Here is a tiny trained network, its code and every weight. The questions are about switching its units off for an input and a target symbol, where a switched-off unit gives its printed mean instead of its output.

import numpy as np


def w(rows, s, z=0):
    codes = np.array(rows[::2]) - 128.0
    scale = np.full(codes.shape[1], s)
    scale[-1] = z or s
    return codes * scale


def f(y):
    return np.maximum(y, 0)


def softmax(a):
    e = np.exp(a - a.max(-1, keepdims=True))
    return e / e.sum(-1, keepdims=True)


def log_softmax(a):
    a = a - a.max(-1, keepdims=True)
    return a - np.log(np.exp(a).sum(-1, keepdims=True))


def net(x, mask):
    ids = ['ΛΞΠΣαδεμτω'.index(c) for c in x.split()]
    T = len(ids)
    res = E[ids] + P[:T]
    r = res
    for j in range(2):
        rows = slice(4 * j, 4 * j + 4)
        q, k, v = (r @ M[0][rows].T for M in (Q, K, V))
        z = softmax(np.where(np.tri(T) > 0, q @ k.T / 4**0.5, -1e9)) @ v
        o = O[0][rows]
        res = res + np.where(mask[j], z, o[:, -1]) @ o[:, :-1]
    y = f(res @ A[0][:, :-1].T + A[0][:, -1])
    res = res + np.where(mask[2:26], y, B[0][:, -1]) @ B[0][:, :-1]
    return log_softmax(res[-1] @ U[:, :-1].T + U[:, -1])


Q, K, V, O, A, B = {}, {}, {}, {}, {}, {}
E = w([
[142,43,175,153,67,160,71,160],'Λ',
[88,164,186,101,172,208,173,93],'Ξ',
[167,148,118,63,159,137,212,149],'Π',
[105,115,225,158,170,121,99,90],'Σ',
[87,85,144,165,120,252,97,136],'α',
[108,175,209,131,172,148,159,149],'δ',
[177,168,214,99,177,112,133,95],'ε',
[196,80,91,94,117,96,173,185],'μ',
[126,132,198,115,127,78,171,155],'τ',
[63,94,160,154,102,174,145,158],'ω',
],0.016)
P = w([
[173,101,143,198,99,211,183,96],'0',
[110,68,71,59,248,120,63,245],'1',
[114,197,102,166,80,98,72,142],'2',
[112,69,72,52,243,119,61,250],'3',
[81,140,147,125,64,87,158,113],'4',
[230,88,37,234,237,115,239,170],'5',
[44,101,153,92,91,38,213,62],'6',
],0.012)
Q[0] = w([
[193,45,201,202,134,130,97,65],'head 0',
[78,74,92,63,95,54,17,176],'head 0',
[158,71,139,23,128,247,113,102],'head 0',
[174,117,69,236,35,132,249,122],'head 0',
[47,118,111,43,164,128,92,219],'head 1',
[43,188,80,102,74,101,103,115],'head 1',
[112,97,79,203,117,126,143,114],'head 1',
[88,143,141,87,127,62,68,164],'head 1',
],0.022)
K[0] = w([
[144,115,130,179,136,107,19,76],'head 0',
[158,15,165,121,89,116,159,146],'head 0',
[159,105,80,80,116,223,117,41],'head 0',
[81,180,5,156,90,77,85,160],'head 0',
[119,93,152,129,114,162,189,159],'head 1',
[107,86,166,117,142,158,159,167],'head 1',
[96,100,80,161,115,114,110,128],'head 1',
[152,89,204,135,137,114,152,160],'head 1',
],0.027)
V[0] = w([
[102,86,98,129,170,136,138,129],'head 0',
[166,131,181,59,108,58,159,111],'head 0',
[224,147,162,114,169,155,83,150],'head 0',
[118,120,85,160,131,98,134,138],'head 0',
[181,5,112,53,118,129,119,44],'head 1',
[107,209,47,36,86,139,160,94],'head 1',
[48,102,184,55,148,149,132,39],'head 1',
[167,148,71,172,239,190,116,103],'head 1',
],0.013)
O[0] = w([
[178,154,165,116,151,110,103,127,104],'head 0',
[55,166,73,216,94,131,142,191,113],'head 0',
[58,150,145,153,167,76,178,122,147],'head 0',
[174,89,175,154,119,128,118,148,81],'head 0',
[167,125,167,254,192,128,169,93,105],'head 1',
[105,96,108,165,217,103,43,49,10],'head 1',
[202,197,26,132,117,127,115,115,170],'head 1',
[95,31,43,156,66,135,130,69,152],'head 1',
],0.0095,0.011)
A[0] = w([
[54,145,112,142,132,93,123,112,133],'neuron 0',
[130,140,128,116,108,63,173,82,55],'neuron 1',
[153,101,106,94,187,141,92,134,74],'neuron 2',
[119,123,139,98,107,106,100,184,72],'neuron 3',
[56,121,180,146,131,108,161,92,3],'neuron 4',
[122,169,132,100,189,166,143,110,89],'neuron 5',
[152,184,120,132,66,152,138,129,147],'neuron 6',
[143,189,108,137,54,97,120,89,3],'neuron 7',
[160,96,90,101,131,117,96,73,60],'neuron 8',
[85,174,181,147,101,163,27,102,160],'neuron 9',
[76,82,113,61,140,76,110,110,60],'neuron 10',
[110,126,147,181,35,79,9,108,40],'neuron 11',
[155,91,94,95,145,71,120,176,161],'neuron 12',
[100,109,84,89,195,113,81,180,2],'neuron 13',
[107,183,102,118,143,109,93,152,160],'neuron 14',
[172,97,106,173,174,133,168,64,15],'neuron 15',
[141,163,159,112,73,108,72,65,225],'neuron 16',
[145,184,186,138,124,51,46,80,15],'neuron 17',
[173,130,95,133,192,153,75,191,60],'neuron 18',
[146,151,189,160,42,86,119,100,91],'neuron 19',
[122,60,95,139,172,128,172,141,116],'neuron 20',
[125,169,140,98,170,131,56,175,46],'neuron 21',
[179,128,131,167,126,85,144,100,168],'neuron 22',
[156,140,161,147,74,147,161,134,165],'neuron 23',
],0.012,0.0055)
B[0] = w([
[182,156,174,71,73,105,57,154,180],'neuron 0',
[144,76,145,108,155,119,133,125,159],'neuron 1',
[220,150,103,100,88,137,93,70,167],'neuron 2',
[137,134,153,90,141,95,161,123,185],'neuron 3',
[152,82,106,185,156,181,160,96,162],'neuron 4',
[102,135,140,124,125,87,89,146,165],'neuron 5',
[122,28,172,223,100,179,94,73,248],'neuron 6',
[157,191,179,59,192,123,131,175,178],'neuron 7',
[84,153,112,130,202,73,254,97,170],'neuron 8',
[154,197,119,180,163,165,154,111,144],'neuron 9',
[77,124,118,106,185,203,109,83,169],'neuron 10',
[153,151,119,180,180,208,153,114,140],'neuron 11',
[109,139,148,156,101,187,101,113,201],'neuron 12',
[93,84,66,121,179,94,76,254,169],'neuron 13',
[82,98,75,156,114,119,197,87,183],'neuron 14',
[140,132,126,141,80,196,78,176,149],'neuron 15',
[87,124,146,152,67,76,118,205,170],'neuron 16',
[139,170,107,162,135,191,111,110,132],'neuron 17',
[221,132,170,189,156,62,156,110,154],'neuron 18',
[93,43,108,66,89,129,118,105,184],'neuron 19',
[124,146,183,122,130,91,111,86,187],'neuron 20',
[226,54,100,162,77,165,143,143,151],'neuron 21',
[67,132,103,84,86,134,133,153,148],'neuron 22',
[134,254,78,123,179,101,111,130,251],'neuron 23',
],0.017,0.012)
U = w([
[142,179,115,141,189,140,127,188,51],'Λ',
[143,125,34,173,179,97,118,117,90],'Ξ',
[136,129,100,172,182,121,37,143,50],'Π',
[121,190,61,231,85,220,113,122,219],'Σ',
[131,89,129,83,125,107,157,91,115],'α',
[119,113,68,129,155,193,112,179,29],'δ',
[88,100,111,119,66,2,113,114,254],'ε',
[127,67,152,168,178,118,138,132,75],'μ',
[148,92,73,184,143,121,164,206,73],'τ',
[194,118,89,135,135,145,110,149,50],'ω',
],0.0053,0.0063)

Each question gives the input, a string of symbols that net reads in full, and the target symbol t.
The units are the heads (4 rows each of Q, K, V and O) and the neurons (one row each of A and B). Each row of codes is followed by its name. A weight is (code - 128) times the scale printed after its matrix; where a second scale follows, it is the last column's (O, A, B and U).
mask holds one flag per unit, heads first, then neurons. A switched-off unit (its flag False) gives its mean, the last column of its rows in O or B, instead of its output. The means were averaged over made-up inputs and are rounded, as every weight is.
A unit's drop is (log p(t) with every unit on - log p(t) with that unit switched off) / (log p(t) with every unit on - log p(t) with every unit switched off).
The circuit of an input: a set's keep is (log p(t) with only the set's units on - log p(t) with every unit switched off) / (log p(t) with every unit on - log p(t) with every unit switched off). Starting from the 12 units with the biggest drops (on a tie, the unit counted first), units are removed one at a time, each time the one whose removal leaves the highest keep (on an exact tie, the one counted first), for as long as the keep stays at least 0.8.
circuit, biggest first: the units of the circuit, biggest drop first
k most important neurons: the k neurons with the biggest drops, biggest first
which heads matter: for each layer, one digit per head in row order, 1 if its drop is at least 0.15 and else 0, layers parted by /
input Λ δ δ Π α Ξ, target δ: which heads matter	01
input ω τ ε δ δ, target ε: which heads matter	01
input Π ε ε α, target Π: circuit, biggest first	[head 1; neuron 13; neuron 20]
input α δ ε α Π ω Ξ, target Σ: circuit, biggest first	[head 0]
input τ α Λ Ξ α Σ, target Λ: which heads matter	01
input Λ ε Λ Π Λ μ, target Λ: circuit, biggest first	[head 1; neuron 23]
input μ μ ε ε Σ Ξ, target ε: which heads matter	11
input α τ Ξ μ, target α: which heads matter	11
input Σ ε μ, target Σ: circuit, biggest first	[neuron 6; head 1]
input ε Λ μ δ, target ε: 3 most important neurons	[neuron 0; neuron 20; neuron 23]
input δ Π α μ δ ω, target α: circuit, biggest first	[head 1; head 0; neuron 8]
input Λ ε τ α δ Ξ Σ, target Σ: 2 most important neurons	[neuron 11; neuron 6]
input ε δ ε, target ε: which heads matter	10
input ω Π Ξ Λ Λ ε, target Ξ: which heads matter	01
input τ ε δ ε τ α, target δ: circuit, biggest first	[head 1; neuron 13]
input Λ Σ ε ε ω α, target ε: which heads matter	11
input Λ Σ δ τ Π Σ ε, target Σ: circuit, biggest first	[neuron 17; head 1]
input Λ ε Λ, target ε: 3 most important neurons	[neuron 19; neuron 12; neuron 10]
input Π Ξ τ δ, target Π: 2 most important neurons	[neuron 13; neuron 0]
input τ δ Σ ε Π ε, target Σ: most important neuron	[neuron 12]
input Λ ω δ α, target Λ: which heads matter	01
input δ ε μ Ξ α α, target μ: circuit, biggest first	[head 1]
input δ Π Ξ τ Σ Π, target Ξ: circuit, biggest first	[head 1; neuron 8]
input δ τ ε Λ, target δ: circuit, biggest first	[head 1; neuron 10; neuron 13]
input Λ ε τ Σ, target Λ: which heads matter	01
input τ ε Π Ξ Σ μ, target Π: circuit, biggest first	[head 1; neuron 13; neuron 12]
